Below are the code and all the weights of a small trained network. Each question names an input and a class and asks about switching units off, where a switched-off unit gives its printed mean instead of its output.

import numpy as np


def w(rows, s, z=0):
    codes = np.array(rows[::2]) - 128.0
    scale = np.full(codes.shape[1], s)
    scale[-1] = z or s
    return codes * scale


def f(y):
    return np.maximum(y, 0)


def log_softmax(a):
    a = a - a.max(-1, keepdims=True)
    return a - np.log(np.exp(a).sum(-1, keepdims=True))


def net(x, mask):
    res = np.array(x, float).reshape(1, 4) / 4 @ E
    y = f(res @ A[0][:, :-1].T + A[0][:, -1])
    res = res + np.where(mask, y, B[0][:, -1]) @ B[0][:, :-1]
    return log_softmax(res[-1] @ U[:, :-1].T + U[:, -1])


A, B = {}, {}
E = w([
[97,150,170,121,137,131,6,99,130,33,89,114],'x0',
[128,133,149,242,225,132,128,124,37,128,153,134],'x1',
[172,71,144,131,121,2,122,85,117,142,106,56],'x2',
[128,129,128,127,128,128,129,127,127,128,130,128],'x3',
],0.0099)
A[0] = w([
[161,101,109,137,127,108,165,131,119,173,143,124,164],'neuron 1',
[129,128,117,26,28,127,128,135,230,128,112,118,254],'neuron 2',
[164,72,146,132,123,2,122,87,119,141,110,62,163],'neuron 3',
[165,72,142,131,122,11,124,89,121,141,111,60,162],'neuron 4',
[96,149,177,122,131,129,35,99,131,43,91,112,168],'neuron 5',
[89,153,180,119,133,132,9,100,132,25,87,115,178],'neuron 6',
[136,120,116,79,74,118,130,133,177,135,116,117,201],'neuron 7',
[96,175,114,124,131,217,132,160,135,118,143,183,218],'neuron 8',
[126,139,101,132,130,153,156,161,127,141,153,157,186],'neuron 9',
[93,180,113,123,132,232,132,164,136,118,147,188,230],'neuron 10',
[153,112,89,132,124,124,242,149,127,206,158,139,236],'neuron 11',
[139,124,98,147,141,138,178,153,112,163,163,149,191],'neuron 12',
[127,130,144,254,254,133,129,121,2,127,151,143,177],'neuron 13',
],0.0087,0.0054)
B[0] = w([
[149,108,145,131,95,109,159,140,117,172,130,123,173],'neuron 1',
[118,94,37,2,114,133,142,115,146,123,67,187,253],'neuron 2',
[218,103,128,128,116,43,119,90,49,131,104,104,227],'neuron 3',
[218,101,129,123,116,43,125,93,54,133,104,110,223],'neuron 4',
[122,157,112,123,175,130,69,83,116,54,104,125,228],'neuron 5',
[107,173,114,121,194,135,53,86,118,29,103,134,249],'neuron 6',
[138,99,92,78,110,114,136,116,123,137,92,152,194],'neuron 7',
[74,157,133,131,143,228,133,165,170,123,148,162,228],'neuron 8',
[121,128,123,130,110,157,147,166,161,152,149,132,178],'neuron 9',
[69,150,125,124,141,234,138,168,179,122,148,168,241],'neuron 10',
[147,100,135,130,40,128,209,174,142,254,144,126,231],'neuron 11',
[135,128,139,143,101,137,155,168,145,173,158,116,187],'neuron 12',
[135,163,230,239,141,128,110,147,119,134,199,87,255],'neuron 13',
],0.0097,0.014)
U = w([
[48,66,23,41,51,215,229,209,248,185,131,214,251],'0',
[85,182,216,230,98,215,195,227,219,197,237,97,157],'1',
[5,175,23,37,206,208,83,98,217,9,56,212,183],'2',
[11,224,215,211,246,204,50,144,139,16,193,138,96],'3',
[192,15,58,48,36,47,226,105,83,199,59,143,109],'4',
[196,74,223,214,74,46,187,156,54,196,191,10,72],'5',
[168,91,15,40,154,56,46,31,72,22,34,124,105],'6',
[177,168,198,214,209,58,45,48,38,38,131,1,31],'7',
],0.0029,0.0012)

Each question gives the input, the list of numbers given to net, and the class t.
The units are the neurons (one row each of A and B). Each row of codes is followed by its name. A weight is (code - 128) times the scale printed after its matrix; where a second scale follows, it is the last column's (A, B and U).
mask holds one flag per neuron, in row order. A switched-off neuron (its flag False) gives its mean, the last column of its row in B, instead of its output. The means were averaged over made-up inputs and are rounded, as every weight is.
A unit's drop is (log p(t) with every unit on - log p(t) with that unit switched off) / (log p(t) with every unit on - log p(t) with every unit switched off).
The circuit of an input: a set's keep is (log p(t) with only the set's units on - log p(t) with every unit switched off) / (log p(t) with every unit on - log p(t) with every unit switched off). Starting from the 12 units with the biggest drops (on a tie, the unit counted first), units are removed one at a time, each time the one whose removal leaves the highest keep (on an exact tie, the one counted first), for as long as the keep stays at least 0.8.
circuit, biggest first: the units of the circuit, biggest drop first
most important unit: the unit with the biggest drop
top k neurons: the k neurons with the biggest drops, biggest first
drop of u: that unit's drop, to one decimal
input [4,1,4,0], class 7: top 2 neurons : (neuron 2; neuron 7)
input [2,1,-4,5], class 3: circuit, biggest first : (neuron 2; neuron 11)
input [1,2,2,-5], class 7: most important unit : neuron 11
input [-7,1,0,2], class 1: circuit, biggest first : (neuron 2; neuron 3)
input [-8,1,-1,-8], class 1: circuit, biggest first : (neuron 2; neuron 3)
input [-1,-4,3,-8], class 4: top 2 neurons : (neuron 6; neuron 5)
input [-6,8,2,4], class 5: top 2 neurons : (neuron 10; neuron 8)
input [-1,1,1,8], class 5: top 2 neurons : (neuron 2; neuron 10)
input [4,-2,1,1], class 6: top 3 neurons : (neuron 10; neuron 8; neuron 13)
input [0,5,4,8], class 5: top 2 neurons : (neuron 6; neuron 5)
input [-4,-8,1,6], class 4: top 3 neurons : (neuron 10; neuron 8; neuron 7)
input [4,1,-5,6], class 3: top 2 neurons : (neuron 2; neuron 7)
input [-6,7,1,-6], class 5: top 2 neurons : (neuron 10; neuron 8)
input [0,6,2,-2], class 5: most important unit : neuron 6
input [6,-8,1,8], class 6: top 2 neurons : (neuron 10; neuron 8)
input [5,1,-2,6], class 3: top 2 neurons : (neuron 2; neuron 7)
input [3,4,2,6], class 7: top 2 neurons : (neuron 10; neuron 8)
input [0,6,2,-8], class 5: top 2 neurons : (neuron 6; neuron 5)
input [3,2,6,5], class 7: drop of neuron 2 : 0.4
input [-1,3,0,-4], class 1: drop of neuron 4 : 0.3
input [-1,3,2,0], class 5: most important unit : neuron 6
input [-7,2,-6,8], class 1: drop of neuron 2 : 0.4
input [-1,7,6,-7], class 5: drop of neuron 6 : 0.2
